Below are the code and all the weights of a small trained network. Each question names an input and a class and asks about switching units off, where a switched-off unit gives its printed mean instead of its output.

import numpy as np


def w(rows, s, z=0):
    codes = np.array(rows[::2]) - 128.0
    scale = np.full(codes.shape[1], s)
    scale[-1] = z or s
    return codes * scale


def norm(h):
    return h / np.sqrt((h * h).mean(-1, keepdims=True) + 1e-5)


def f(y):
    return np.maximum(y, 0)


def log_softmax(a):
    a = a - a.max(-1, keepdims=True)
    return a - np.log(np.exp(a).sum(-1, keepdims=True))


def net(x, mask):
    res = np.array(x, float).reshape(1, 2) / 4 @ E
    u = 0
    for l in range(3):
        y = f(norm(res) @ A[l][:, :-1].T + A[l][:, -1])
        res = res + np.where(mask[u : u + 8], y, B[l][:, -1]) @ B[l][:, :-1]
        u += 8
    return log_softmax(norm(res)[-1] @ U[:, :-1].T + U[:, -1])


A, B = {}, {}
E = w([
[88,122,127,39,178],'x0',
[85,93,174,146,251],'x1',
],0.012)
A[0] = w([
[104,152,84,166,101,93],'L0N0',
[179,121,87,143,118,108],'L0N1',
[190,117,129,125,90,145],'L0N2',
[255,166,168,200,177,125],'L0N3',
[127,161,137,109,54,121],'L0N4',
[149,132,167,160,76,114],'L0N5',
[187,92,145,162,216,253],'L0N6',
[138,140,125,102,184,120],'L0N7',
],0.0095,0.0026)
B[0] = w([
[200,165,175,92,227,170],'L0N0',
[140,145,109,180,165,175],'L0N1',
[81,167,142,178,127,202],'L0N2',
[55,83,106,85,139,221],'L0N3',
[120,222,90,156,246,227],'L0N4',
[18,2,138,10,90,193],'L0N5',
[184,230,119,139,129,255],'L0N6',
[99,158,78,146,162,186],'L0N7',
],0.0069,0.0057)
A[1] = w([
[139,46,89,253,186,178],'L1N0',
[166,112,136,78,178,96],'L1N1',
[132,158,156,109,142,75],'L1N2',
[101,67,152,225,81,33],'L1N3',
[166,85,235,82,176,253],'L1N4',
[94,139,121,165,181,109],'L1N5',
[186,145,149,151,146,126],'L1N6',
[219,127,123,203,115,59],'L1N7',
],0.011,0.0035)
B[1] = w([
[199,105,59,175,141,254],'L1N0',
[88,98,60,81,114,191],'L1N1',
[116,49,140,79,83,162],'L1N2',
[155,34,67,84,56,188],'L1N3',
[255,190,67,175,67,218],'L1N4',
[68,111,175,132,107,249],'L1N5',
[30,117,112,72,164,155],'L1N6',
[91,128,239,112,180,166],'L1N7',
],0.0084,0.0052)
A[2] = w([
[188,187,67,91,37,253],'L2N0',
[178,66,93,190,100,165],'L2N1',
[10,135,146,105,161,114],'L2N2',
[128,160,132,186,188,147],'L2N3',
[170,89,99,97,196,136],'L2N4',
[72,130,162,50,153,165],'L2N5',
[147,137,146,129,130,97],'L2N6',
[99,119,90,128,171,105],'L2N7',
],0.012,0.0033)
B[2] = w([
[147,121,119,160,207,254],'L2N0',
[68,108,145,2,110,186],'L2N1',
[71,111,188,177,119,185],'L2N2',
[139,197,153,161,103,177],'L2N3',
[188,146,65,93,159,182],'L2N4',
[144,74,168,147,26,190],'L2N5',
[163,154,124,124,94,128],'L2N6',
[107,85,108,138,97,177],'L2N7',
],0.01,0.011)
U = w([
[154,212,59,155,220,196],'0',
[97,4,59,12,111,179],'1',
[30,86,212,169,57,139],'2',
[187,146,220,45,110,3],'3',
[164,127,210,55,114,15],'4',
],0.013,0.0061)

Each question gives the input, the list of numbers given to net, and the class t.
The units are the neurons (one row each of A and B). Each row of codes is followed by its name. A weight is (code - 128) times the scale printed after its matrix; where a second scale follows, it is the last column's (A, B and U).
mask holds one flag per neuron, layer by layer. A switched-off neuron (its flag False) gives its mean, the last column of its row in B, instead of its output. The means were averaged over made-up inputs and are rounded, as every weight is.
A unit's drop is (log p(t) with every unit on - log p(t) with that unit switched off) / (log p(t) with every unit on - log p(t) with every unit switched off).
most important unit: the unit with the biggest drop
top k neurons: the k neurons with the biggest drops, biggest first
top k neurons in layer l: the k neurons of layer l with the biggest drops, biggest first
drop of u: that unit's drop, to one decimal
input [0,-4], class 0: top neuron : (L0N3)
input [2,3], class 2: top 4 neurons : (L0N6 L0N7 L1N5 L1N0)
input [2,-3], class 2: top 2 neurons : (L1N4 L1N0)
input [-5,-4], class 1: top 4 neurons : (L0N6 L0N5 L2N1 L1N3)
input [-8,-7], class 1: top 2 neurons in layer 1 : (L1N3 L1N4)
input [-3,3], class 2: top 3 neurons in layer 0 : (L0N6 L0N0 L0N4)
input [-8,-6], class 1: top 4 neurons : (L0N5 L0N6 L1N3 L2N1)
input [-6,5], class 1: top 3 neurons : (L0N3 L0N4 L1N0)
input [5,5], class 0: top 2 neurons : (L1N4 L0N5)
input [-6,-5], class 1: top 4 neurons : (L0N6 L0N5 L2N1 L1N3)
input [-7,6], class 1: top 2 neurons in layer 2 : (L2N1 L2N0)
input [4,-4], class 0: top 2 neurons in layer 1 : (L1N5 L1N7)
input [-6,-8], class 0: top 2 neurons : (L0N4 L2N0)
input [1,-3], class 2: most important unit : L1N4
input [-3,0], class 2: top 2 neurons in layer 0 : (L0N3 L0N5)
input [2,0], class 2: top 2 neurons : (L0N7 L0N0)
input [-1,0], class 2: drop of L0N3 : 0.9
